Below is a small trained network, with its code and all its weights. Each question gives an input and a class and asks what happens when units are switched off, that is, made to give their printed mean instead of their output.

import numpy as np


def w(rows, s, z=0):
    codes = np.array(rows[::2]) - 128.0
    scale = np.full(codes.shape[1], s)
    scale[-1] = z or s
    return codes * scale


def norm(h):
    return h / np.sqrt((h * h).mean(-1, keepdims=True) + 1e-5)


def f(y):
    return y / 2 * (1 + np.tanh(0.7978845608 * (y + 0.044715 * y**3)))


def log_softmax(a):
    a = a - a.max(-1, keepdims=True)
    return a - np.log(np.exp(a).sum(-1, keepdims=True))


def net(x, mask):
    res = np.array(x, float).reshape(1, 2) / 4 @ E
    u = 0
    for l in range(3):
        y = f(norm(res) @ A[l][:, :-1].T + A[l][:, -1])
        res = res + np.where(mask[u : u + 6], y, B[l][:, -1]) @ B[l][:, :-1]
        u += 6
    return log_softmax(norm(res)[-1] @ U[:, :-1].T + U[:, -1])


A, B = {}, {}
E = w([
[168,141,67,140,11,131],'x0',
[123,212,191,90,187,136],'x1',
],0.011)
A[0] = w([
[188,201,139,90,142,133,85],'0.n0',
[111,132,200,250,134,95,56],'0.n1',
[115,2,64,253,122,59,253],'0.n2',
[114,183,135,137,2,124,92],'0.n3',
[185,157,139,105,154,102,102],'0.n4',
[157,124,192,96,227,170,123],'0.n5',
],0.0075,0.0019)
B[0] = w([
[91,103,127,93,107,177,164],'0.n0',
[134,98,77,139,134,137,131],'0.n1',
[166,125,141,1,116,191,254],'0.n2',
[99,71,45,202,173,109,193],'0.n3',
[32,130,98,141,81,144,140],'0.n4',
[119,117,114,176,66,70,221],'0.n5',
],0.0074,0.0078)
A[1] = w([
[98,80,146,195,145,80,114],'1.n0',
[155,125,30,128,98,176,253],'1.n1',
[234,59,33,214,79,77,125],'1.n2',
[139,173,153,164,245,63,215],'1.n3',
[153,146,254,86,116,96,150],'1.n4',
[175,107,193,103,198,222,124],'1.n5',
],0.0074,0.0015)
B[1] = w([
[61,131,156,162,84,110,156],'1.n0',
[165,182,64,118,193,150,253],'1.n1',
[201,56,254,88,89,136,247],'1.n2',
[110,94,71,180,39,91,213],'1.n3',
[151,12,69,154,74,169,190],'1.n4',
[223,152,31,134,60,117,173],'1.n5',
],0.0072,0.0055)
A[2] = w([
[145,189,133,137,42,142,156],'2.n0',
[140,195,97,76,173,113,165],'2.n1',
[75,95,143,122,75,216,125],'2.n2',
[23,126,139,2,126,96,252],'2.n3',
[203,101,153,65,121,180,138],'2.n4',
[130,70,87,92,113,173,199],'2.n5',
],0.0091,0.0035)
B[2] = w([
[103,129,136,80,196,131,169],'2.n0',
[77,63,117,161,124,74,145],'2.n1',
[108,184,145,107,216,175,178],'2.n2',
[218,90,175,136,86,126,200],'2.n3',
[197,1,126,100,109,82,255],'2.n4',
[159,155,115,60,159,82,239],'2.n5',
],0.0087,0.0075)
U = w([
[218,68,105,69,129,120,206],'0',
[57,200,35,117,197,146,160],'1',
[108,148,123,187,121,168,13],'2',
[109,190,252,85,172,203,144],'3',
[116,182,122,163,108,110,10],'4',
[141,194,116,214,117,150,4],'5',
[117,165,126,184,124,140,2],'6',
[54,92,201,252,63,79,232],'7',
],0.014,0.0058)

Each question gives the input, the list of numbers given to net, and the class t.
The units are the neurons (one row each of A and B). Each row of codes is followed by its name. A weight is (code - 128) times the scale printed after its matrix; where a second scale follows, it is the last column's (A, B and U).
mask holds one flag per neuron, layer by layer. A switched-off neuron (its flag False) gives its mean, the last column of its row in B, instead of its output. The means were averaged over made-up inputs and are rounded, as every weight is.
A unit's drop is (log p(t) with every unit on - log p(t) with that unit switched off) / (log p(t) with every unit on - log p(t) with every unit switched off).
The circuit of an input: a set's keep is (log p(t) with only the set's units on - log p(t) with every unit switched off) / (log p(t) with every unit on - log p(t) with every unit switched off). Starting from the 12 units with the biggest drops (on a tie, the unit counted first), units are removed one at a time, each time the one whose removal leaves the highest keep (on an exact tie, the one counted first), for as long as the keep stays at least 0.8.
circuit, biggest first: the units of the circuit, biggest drop first
most important unit: the unit with the biggest drop
k most important neurons: the k neurons with the biggest drops, biggest first
top k neurons in layer l: the k neurons of layer l with the biggest drops, biggest first
drop when u is switched off: that unit's drop, to one decimal
input [-3,1], class 7: most important unit	0.n2
input [3,6], class 3: 2 most important neurons	0.n2, 2.n4
input [0,3], class 3: 2 most important neurons	0.n2, 0.n3
input [-1,3], class 3: 3 most important neurons	0.n3, 0.n0, 2.n2
input [-1,5], class 3: 2 most important neurons	0.n3, 0.n2
input [6,8], class 1: 2 most important neurons	1.n2, 0.n2
input [-4,8], class 7: top 2 neurons in layer 0	0.n2, 0.n5
input [-1,7], class 3: circuit, biggest first	0.n2, 2.n4
input [5,6], class 1: 2 most important neurons	0.n2, 0.n3
input [2,8], class 3: top 2 neurons in layer 0	0.n2, 0.n4
input [2,4], class 3: 3 most important neurons	0.n0, 0.n2, 2.n4
input [3,3], class 1: 2 most important neurons	0.n0, 2.n4
input [4,8], class 3: top 2 neurons in layer 2	2.n4, 2.n3
input [-8,7], class 7: most important unit	0.n2
input [2,7], class 3: top 2 neurons in layer 0	0.n2, 0.n4
input [-3,6], class 7: 2 most important neurons	0.n5, 0.n2
input [5,7], class 1: 3 most important neurons	1.n2, 0.n2, 2.n4
input [-6,-2], class 7: 2 most important neurons	0.n2, 0.n5
input [0,4], class 3: top 2 neurons in layer 0	0.n2, 0.n3
input [-7,8], class 7: top neuron in layer 1	1.n3
input [-2,0], class 7: drop when 0.n2 is switched off	1.0
